Below are the code and all the weights of a small trained network. Each question names an input and a class and asks about switching units off, where a switched-off unit gives its printed mean instead of its output.

import numpy as np


def w(rows, s, z=0):
    codes = np.array(rows[::2]) - 128.0
    scale = np.full(codes.shape[1], s)
    scale[-1] = z or s
    return codes * scale


def f(y):
    return y / 2 * (1 + np.tanh(0.7978845608 * (y + 0.044715 * y**3)))


def log_softmax(a):
    a = a - a.max(-1, keepdims=True)
    return a - np.log(np.exp(a).sum(-1, keepdims=True))


def net(x, mask):
    res = np.array(x, float).reshape(1, 3) / 4 @ E
    y = f(res @ A[0][:, :-1].T + A[0][:, -1])
    res = res + np.where(mask, y, B[0][:, -1]) @ B[0][:, :-1]
    return log_softmax(res[-1] @ U[:, :-1].T + U[:, -1])


A, B = {}, {}
E = w([
[90,91,132,172,113,160,189,76,119],'x0',
[114,169,188,152,81,110,69,112,125],'x1',
[189,111,150,136,174,3,137,117,105],'x2',
],0.016)
A[0] = w([
[145,197,174,102,120,119,139,187,124,100],'n1',
[114,193,156,162,2,74,102,96,94,99],'n2',
[198,188,42,48,125,141,23,177,166,251],'n3',
[147,114,103,102,145,132,225,206,161,79],'n4',
[118,10,83,41,198,145,177,189,118,119],'n5',
[64,139,65,120,69,194,93,172,151,56],'n6',
[169,141,143,167,118,55,153,119,85,3],'n7',
[114,139,78,139,217,131,178,141,222,11],'n8',
[66,55,155,205,112,147,185,81,81,127],'n9',
[200,63,121,154,170,96,104,95,70,2],'n10',
],0.0079,0.0025)
B[0] = w([
[117,146,93,192,183,150,192,68,156,159],'n1',
[215,168,152,160,89,205,132,64,181,201],'n2',
[101,180,104,148,179,67,115,52,53,248],'n3',
[166,191,222,123,139,96,80,107,203,180],'n4',
[134,160,156,233,113,130,60,108,203,222],'n5',
[234,34,81,86,58,2,252,172,152,223],'n6',
[179,85,154,43,117,92,115,212,139,189],'n7',
[94,116,125,198,92,118,198,103,181,165],'n8',
[46,200,185,136,141,121,222,117,40,215],'n9',
[166,111,116,118,108,74,212,134,107,190],'n10',
],0.0082,0.011)
U = w([
[195,158,189,178,103,197,78,97,254,122],'0',
[223,53,96,23,95,122,176,169,147,15],'1',
[75,179,89,116,174,138,135,70,84,255],'2',
[51,48,58,96,169,223,46,85,103,93],'3',
],0.0062,0.0023)

Each question gives the input, the list of numbers given to net, and the class t.
The units are the neurons (one row each of A and B). Each row of codes is followed by its name. A weight is (code - 128) times the scale printed after its matrix; where a second scale follows, it is the last column's (A, B and U).
mask holds one flag per neuron, in row order. A switched-off neuron (its flag False) gives its mean, the last column of its row in B, instead of its output. The means were averaged over made-up inputs and are rounded, as every weight is.
A unit's drop is (log p(t) with every unit on - log p(t) with that unit switched off) / (log p(t) with every unit on - log p(t) with every unit switched off).
The circuit of an input: a set's keep is (log p(t) with only the set's units on - log p(t) with every unit switched off) / (log p(t) with every unit on - log p(t) with every unit switched off). Starting from all 10 units, units are removed one at a time, each time the one whose removal leaves the highest keep (on an exact tie, the one counted first), for as long as the keep stays at least 0.8.
circuit, biggest first: the units of the circuit, biggest drop first
unit that matters most: the unit with the biggest drop
k most important neurons: the k neurons with the biggest drops, biggest first
drop when u is switched off: that unit's drop, to one decimal
input [5,-6,0], class 0: 3 most important neurons	(n5; n3; n4)
input [3,1,-1], class 3: 2 most important neurons	(n3; n6)
input [-3,3,-4], class 1: 3 most important neurons	(n6; n5; n9)
input [-6,-1,0], class 2: unit that matters most	n3
input [-6,2,5], class 2: 2 most important neurons	(n6; n3)
input [-8,-4,4], class 2: 2 most important neurons	(n3; n6)
input [-7,4,5], class 2: 4 most important neurons	(n3; n6; n1; n5)
input [4,-5,-1], class 0: 3 most important neurons	(n5; n3; n4)
input [2,-6,5], class 0: 2 most important neurons	(n5; n6)
input [-5,5,-7], class 1: 2 most important neurons	(n6; n5)
input [-6,-6,3], class 0: 3 most important neurons	(n5; n4; n9)
input [-4,3,3], class 2: circuit, biggest first	(n6; n5)
input [-2,-4,-3], class 0: 2 most important neurons	(n5; n9)
input [-1,-6,2], class 0: most important neuron	(n5)
input [3,-4,-7], class 1: drop when n6 is switched off	1.9
input [-6,-2,-1], class 2: drop when n3 is switched off	0.4
input [-6,-1,-5], class 2: drop when n7 is switched off	0.6
